Below is a small trained network, with its code and all its weights. Each question gives an input and a class and asks what happens when units are switched off, that is, made to give their printed mean instead of their output.

import numpy as np


def w(rows, s, z=0):
    codes = np.array(rows[::2]) - 128.0
    scale = np.full(codes.shape[1], s)
    scale[-1] = z or s
    return codes * scale


def f(y):
    return np.maximum(y, 0)


def log_softmax(a):
    a = a - a.max(-1, keepdims=True)
    return a - np.log(np.exp(a).sum(-1, keepdims=True))


def net(x, mask):
    res = np.array(x, float).reshape(1, 4) / 4 @ E
    y = f(res @ A[0][:, :-1].T + A[0][:, -1])
    res = res + np.where(mask, y, B[0][:, -1]) @ B[0][:, :-1]
    return log_softmax(res[-1] @ U[:, :-1].T + U[:, -1])


A, B = {}, {}
E = w([
[75,149,235,246,147,18,70,51],'x0',
[35,84,81,160,239,110,192,177],'x1',
[211,53,165,165,146,156,225,25],'x2',
[254,112,155,184,167,84,97,245],'x3',
],0.0075)
A[0] = w([
[196,165,152,93,1,158,85,88,101],'neuron 0',
[174,89,164,121,117,161,169,80,58],'neuron 1',
[162,70,176,148,139,136,184,75,97],'neuron 2',
[176,67,111,146,139,140,186,80,83],'neuron 3',
[89,180,110,104,105,144,90,188,54],'neuron 4',
[38,132,106,74,111,162,152,58,115],'neuron 5',
[93,161,125,71,96,113,76,176,4],'neuron 6',
[150,98,63,69,92,195,176,174,53],'neuron 7',
[210,104,139,158,181,109,111,222,137],'neuron 8',
[82,170,149,126,107,76,78,165,105],'neuron 9',
[167,104,65,62,103,197,163,187,45],'neuron 10',
[64,69,89,141,209,136,191,164,108],'neuron 11',
],0.0092,0.0015)
B[0] = w([
[174,168,133,166,254,200,57,184,250],'neuron 0',
[141,86,47,107,116,89,103,192,209],'neuron 1',
[104,77,85,111,83,44,66,169,228],'neuron 2',
[137,120,56,121,106,88,100,171,223],'neuron 3',
[143,84,62,122,122,82,111,165,199],'neuron 4',
[193,222,166,45,129,61,154,117,245],'neuron 5',
[133,68,74,105,112,93,108,167,196],'neuron 6',
[80,144,162,179,81,100,67,90,249],'neuron 7',
[163,219,182,32,91,65,182,71,246],'neuron 8',
[111,79,89,133,96,82,81,130,206],'neuron 9',
[66,136,177,191,99,96,80,83,254],'neuron 10',
[157,148,149,142,233,165,64,182,247],'neuron 11',
],0.0082,0.0086)
U = w([
[131,42,54,86,81,95,113,182,98],'0',
[155,203,175,12,107,98,159,96,125],'1',
[144,146,138,169,235,170,101,179,144],'2',
[72,121,186,253,74,89,97,65,145],'3',
[130,118,135,131,104,158,150,134,254],'4',
[119,112,132,131,119,178,167,102,80],'5',
[114,93,143,135,89,183,191,106,74],'6',
[116,100,138,135,94,182,190,131,79],'7',
],0.011,0.0061)

Each question gives the input, the list of numbers given to net, and the class t.
The units are the neurons (one row each of A and B). Each row of codes is followed by its name. A weight is (code - 128) times the scale printed after its matrix; where a second scale follows, it is the last column's (A, B and U).
mask holds one flag per neuron, in row order. A switched-off neuron (its flag False) gives its mean, the last column of its row in B, instead of its output. The means were averaged over made-up inputs and are rounded, as every weight is.
A unit's drop is (log p(t) with every unit on - log p(t) with that unit switched off) / (log p(t) with every unit on - log p(t) with every unit switched off).
The circuit of an input: a set's keep is (log p(t) with only the set's units on - log p(t) with every unit switched off) / (log p(t) with every unit on - log p(t) with every unit switched off). Starting from all 12 units, units are removed one at a time, each time the one whose removal leaves the highest keep (on an exact tie, the one counted first), for as long as the keep stays at least 0.8.
circuit, biggest first: the units of the circuit, biggest drop first
most important unit: the unit with the biggest drop
top k neurons: the k neurons with the biggest drops, biggest first
drop when u is switched off: that unit's drop, to one decimal
input [-3,4,2,0], class 2: most important unit => neuron 11
input [-6,-7,-6,-1], class 2: top 2 neurons => neuron 0; neuron 2
input [-2,4,-2,4], class 1: top 2 neurons => neuron 8; neuron 0
input [-6,4,3,-5], class 3: circuit, biggest first => neuron 7; neuron 10
input [3,-4,1,1], class 2: circuit, biggest first => neuron 0; neuron 7
input [-5,-4,8,1], class 0: top 3 neurons => neuron 1; neuron 3; neuron 2
input [8,-7,-3,-8], class 1: top 2 neurons => neuron 5; neuron 10
input [2,4,7,0], class 0: top 2 neurons => neuron 2; neuron 0
input [-2,-7,-1,-3], class 2: top 2 neurons => neuron 0; neuron 8
input [-8,3,-3,7], class 3: top 3 neurons => neuron 10; neuron 7; neuron 5
input [-6,-2,-4,0], class 3: circuit, biggest first => neuron 10; neuron 7
input [6,2,-8,-8], class 0: top 4 neurons => neuron 9; neuron 8; neuron 6; neuron 4
input [3,-1,1,2], class 4: top 3 neurons => neuron 10; neuron 7; neuron 5
input [4,-8,-2,-5], class 2: top 2 neurons => neuron 0; neuron 8
input [1,8,5,-6], class 2: most important unit => neuron 11
input [6,0,-7,7], class 0: circuit, biggest first => neuron 9; neuron 10
input [5,-5,8,7], class 0: circuit, biggest first => neuron 2; neuron 1
input [-7,-2,2,5], class 3: circuit, biggest first => neuron 10; neuron 7
input [4,2,8,-6], class 0: drop when neuron 2 is switched off => 0.2
input [5,3,-5,-5], class 0: drop when neuron 5 is switched off => -0.1
